W =
[[-101 -131  129 -119  171  -87  206 -216 -131   19  -82   27   62  103
    63]
 [ 219  694 -257  356  -90 -681 -168  -41  231 -186  286   -9  360 -285
  -283]
 [  37 -145 -233   -1 -422  409 -455  358   52  -68  -73 -194 -374 -178
   -96]
 [  38   78 -292  375 -340  323 -218  284 -168  134 -142   29 -332   61
   -15]
 [  67   88 -456  558 -549  551 -380  495 -214  178 -203   33 -533   69
   -15]
 [   8 -244 -161 -151 -370  413 -429  298   73  -97  -74 -229 -349 -199
   -87]
 [ -37  -35   67 -144   82 -177   53 -153   22  -79   12  -49  114  -63
   -44]
 [  -3 -213 -110 -152 -282  304 -325  206   53  -85  -65 -197 -264 -164
   -67]
 [  16 -148  -31 -283 -154   50 -270   61  164 -186   42 -223  -61 -249
  -124]]
Which number is the entry just left of the smallest entry?
Answer: -90
Which number is the entry at the centre?
Answer: 495
The entry just right of -370 is 413
Which number is the entry just left of 103?
Answer: 62
Which number is the entry just left of the centre entry?
Answer: -380
The entry just left of 356 -> -257
Which number is the entry just left of the largest entry?
Answer: 219
The entry just left of 22: -153
Which number is the entry just right of -203?
Answer: 33
The smallest entry is -681
Which number is the entry just left of -216?
Answer: 206
Which number is the entry just right of -199?
Answer: -87
Which number is the entry just right of 134?
Answer: -142
The median entry is -68
The entry just right of the centre entry: -214
Which number is the entry just right of -233?
Answer: -1

grid =
[[-27   6  17   1  29  22]
 [ 29  17  -6 -32 -20 -26]
 [ 10   9 -22 -41 -19 -39]
 [  5  -3 -44  22  -1 -42]
 [ 15   6  21  31 -25 -25]
 [ 24 -26 -37  -8  34 -18]
 [ 32 -19  -2  14  11 -37]
 [-42  24 -40 -31 -26 -23]
 [-17 -24  -8  33  -2  -5]
 [  5   3 -20 -20  17 -17]
 [-21  28  33  21  -7 -31]
 [-39 -38 -41   3  -6  27]
 [-26 -27 -23  11   0 -27]
 [ 31 -26   5 -15  -1  -3]]
Rows and columns are numbered from 1.
The entry in row 1 and column 2 -> 6
Which number is the entry in row 1 and column 1?
A: -27
Which number is the entry in row 3 and column 1?
A: 10
Which number is the entry in row 3 and column 2?
A: 9
The entry at row 2, column 1 -> 29
The entry in row 1 and column 3 is 17
Which number is the entry in the top-right corner?
A: 22
The top entry of the column that holds the largest entry -> 29
The entry in the bottom-left corner -> 31
The entry just left of -44 -> -3
The bottom entry of the column that holds the largest entry: -1
Which number is the entry in the bottom-right corner?
A: -3
Which number is the entry directly above the smallest entry?
A: -22
The entry directly above -15 is 11
Which number is the minimum?
A: -44
The entry just left of the largest entry -> -8
Which number is the entry in row 2 and column 3?
A: -6
The entry directly below -32 -> -41
The entry directly below -7 is -6
The entry directly below 15 is 24

(2.84, -5.01, 6.18, 0.43, 5.98, -2.30, -6.76, 5.90)
The first entry is 2.84
Find the fifth entry.
5.98
The first entry from the right is 5.90
Find the entry just left of 5.90.
-6.76
Find the entry just right of 2.84.
-5.01
Find the third entry from the right.
-2.30

[202  63  28  91 110]
The 2nd largest entry is 110
Give the second entry from the left.
A: 63
The smallest entry -> 28

Read these off the array that follows. Rows and columns are numbered from 1.
1) Read off the entry at row 1, column 2.
2) Read off the entry at row 1, column 1.
3) Read off the top entry of the column that holds the smallest entry.
4) Read off the entry in row 2 and column 3.
5) Read off the bottom-right entry.
6) Read off the entry just right of the smallest entry.
7) Read off the entry just left of -0.49.
8) Read off the entry just right of 1.26.
[[ 0.06 -0.25  0.32 -0.72  0.21 -1.35  1.17 -1.38 -0.18]
 [ 1.98 -0.61 -0.78 -0.48  0.25 -0.35 -0.61  0.16 -2.73]
 [ 2.56  0.38 -0.41 -0.07 -0.97 -3.04 -0.39  1.64 -2.31]
 [ 0.98 -1.12 -0.48 -1.11  0.48 -0.06 -0.54 -0.84 -2.50]
 [ 1.51 -0.88 -1.03 -0.60 -2.29  0.29  0.60 -2.20 -1.21]
 [ 1.25 -2.11 -1.85 -1.67 -5.84  1.21 -0.12 -1.24 -3.67]
 [ 2.74 -1.18 -1.71  0.81 -0.15  0.94  0.62 -0.27 -2.23]
 [ 1.48 -1.82 -0.94  0.04 -1.84 -0.24  0.79  0.35 -2.99]
 [ 0.74 -0.68  0.57 -0.26 -0.57 -1.04  1.18 -0.65 -1.58]
 [ 1.93 -0.56 -0.49  0.62 -1.31 -3.47  1.26  1.00 -1.33]]
1) -0.25
2) 0.06
3) 0.21
4) -0.78
5) -1.33
6) 1.21
7) -0.56
8) 1.00

B =
[[-4.60  3.52 -0.93 -5.50  2.92 -6.41  2.48 -6.68  2.53 -1.56 -0.12  2.17
   4.18]
 [-0.45 -4.90  0.13 -0.02 -5.67 -1.35 -3.67 -0.34 -2.76 -1.17 -3.63 -4.51
  -3.99]
 [ 5.43 -0.88 -2.52  4.53  0.09  4.03  2.19  1.05  1.60 -2.77 -2.16 -0.17
   2.08]]
The third smallest entry is -5.67
The entry just right of the largest entry is -0.88
The maximum: 5.43
Give the entry just right of -4.60.
3.52
Give the entry just right of -3.67.
-0.34
Give the entry just left of 3.52.
-4.60
Give the 3rd largest entry.
4.18
Give the entry just left of -0.17.
-2.16
Give the minimum.
-6.68
The entry just left of 1.60: 1.05
The third entry in reading order: -0.93
The second smallest entry -> -6.41
The entry just left of -5.67 is -0.02
The entry just left of -0.02: 0.13

M =
[[ 0.33 -1.50  4.04 -0.05  1.37  3.14  1.23 -2.58  1.47  0.59 -0.83  3.49
  -1.06]
 [ 0.42 -0.95  0.70 -0.14  0.48  2.52  1.00 -3.53  1.65  2.35 -0.36  1.60
  -0.37]
 [-0.66 -4.25  1.94  0.80  1.05  2.45  3.16  0.12  1.03 -0.67 -1.57  2.31
  -2.62]
 [ 0.55 -1.72  1.66  0.30  1.51  0.68  0.40 -1.01 -0.42  0.34 -0.44  1.72
  -1.15]
 [ 2.24 -5.62  1.09  3.85  2.46 -1.05  2.21  2.81 -2.26 -1.12 -1.63  1.28
  -3.42]
 [-1.12 -6.84  0.84  0.66  2.75  2.72  3.90 -2.26  0.95  1.07 -1.54  3.17
  -3.80]
 [ 2.37 -2.54  5.15  1.26  3.26  0.76 -0.03 -1.03 -1.75 -0.01 -0.98  3.94
  -1.69]
 [-0.23 -2.99 -0.16  0.96  0.63  2.38  2.17 -1.27  1.54  0.72 -0.58  1.32
  -1.56]
 [-0.82 -6.61 -0.50  2.60  1.46  0.33  4.34  2.66 -0.28 -1.86 -1.88  0.76
  -3.90]
 [-0.88 -2.15  1.16 -0.78  1.27  2.68  1.41 -3.32  1.48  1.43 -0.34  2.40
  -1.04]]
The largest entry: 5.15
The entry just left of the largest entry?
Answer: -2.54
The entry just right of the largest entry is 1.26
The entry just right of -6.61?
Answer: -0.50
The entry just left of 1.00 is 2.52
The entry just right of 1.28 -> -3.42
The entry just right of -1.54 -> 3.17
The entry just right of 1.26 is 3.26
The entry just left of -1.88: -1.86
The entry just left of -1.15?
Answer: 1.72
The entry just left of the smallest entry -> -1.12
The entry just right of the smallest entry?
Answer: 0.84

data =
[[ 2.72 -0.05 -2.70 -5.63  4.41  1.95 -0.88  0.79  2.74 -0.08 -0.32  1.55]
 [-0.85  1.01  2.30  4.39 -2.38 -0.85  0.10  1.59 -2.13 -0.01 -1.18  0.73]
 [ 2.67  0.21 -1.27 -3.05  3.76  2.58 -2.32  2.46  3.29 -0.79  0.21  1.53]
 [-1.83 -1.48 -2.60 -3.80 -0.83 -2.49  3.17 -4.89 -2.40  1.34  0.06 -1.90]
 [-1.73  0.81  1.99  4.07 -2.94 -1.91  1.46 -0.48 -2.93  0.53 -1.08 -0.23]
 [ 0.72 -1.75 -2.42 -4.44  2.11  1.31 -0.88 -1.23  2.80 -0.43  1.69 -1.27]
 [ 0.91 -1.36 -3.65 -6.66  2.91  0.24  1.26 -2.84  1.26  0.70  0.50 -0.45]
 [ 2.27 -0.51 -3.58 -6.75  4.35  1.31  0.22 -0.86  2.20  0.43 -0.23  0.99]
 [-1.99 -0.54 -0.15  0.49 -2.52 -2.45  2.77 -3.34 -2.89  1.07 -0.21 -1.45]
 [-1.51 -1.53 -2.04 -2.97 -0.72 -1.78  2.66 -4.35 -1.37  1.13  0.63 -1.89]
 [-1.69  0.75  1.80  3.65 -2.82 -1.81  1.46 -0.53 -2.86  0.53 -1.03 -0.17]
 [ 1.66  0.46  2.08  3.00  0.95  2.74 -3.36  3.38  3.41 -1.38  1.43  0.79]
 [-1.09 -1.70 -1.89 -2.79 -0.33 -0.87  1.38 -3.31 -0.08  0.46  1.41 -1.95]]
Counting starts at 1.
Read off the entry just right of the smallest entry.
4.35
The entry at row 3, column 1 is 2.67
Read off the entry directly above -2.97.
0.49
Read off the entry in the bottom-left corner.
-1.09
Read off the entry in the bottom-right corner.
-1.95
The entry just left of -0.05 is 2.72
Read off the entry directly below -2.84.
-0.86
Read off the entry in row 2 and column 1.
-0.85
The entry in row 2 and column 3 is 2.30
The entry at row 1, column 3: -2.70
The entry directly above the smallest entry -> -6.66
Read off the entry just left of the smallest entry.
-3.58
The entry just left of -6.66: -3.65
Read off the entry just left of 3.17.
-2.49
Read off the entry directly below -1.83.
-1.73
Read off the entry in row 1 and column 2.
-0.05
The entry just left of -4.44 -> -2.42
Read off the entry directly above 4.39.
-5.63
Read off the entry directly below -1.75.
-1.36
The entry directly above 0.49 is -6.75
The entry directly above -0.17: -1.89
Read off the entry just right of the largest entry.
1.95
Read off the top-right entry.
1.55
Read off the entry just left of 0.73.
-1.18
Read off the entry directly above 3.41.
-2.86
The entry directly below -4.35 is -0.53
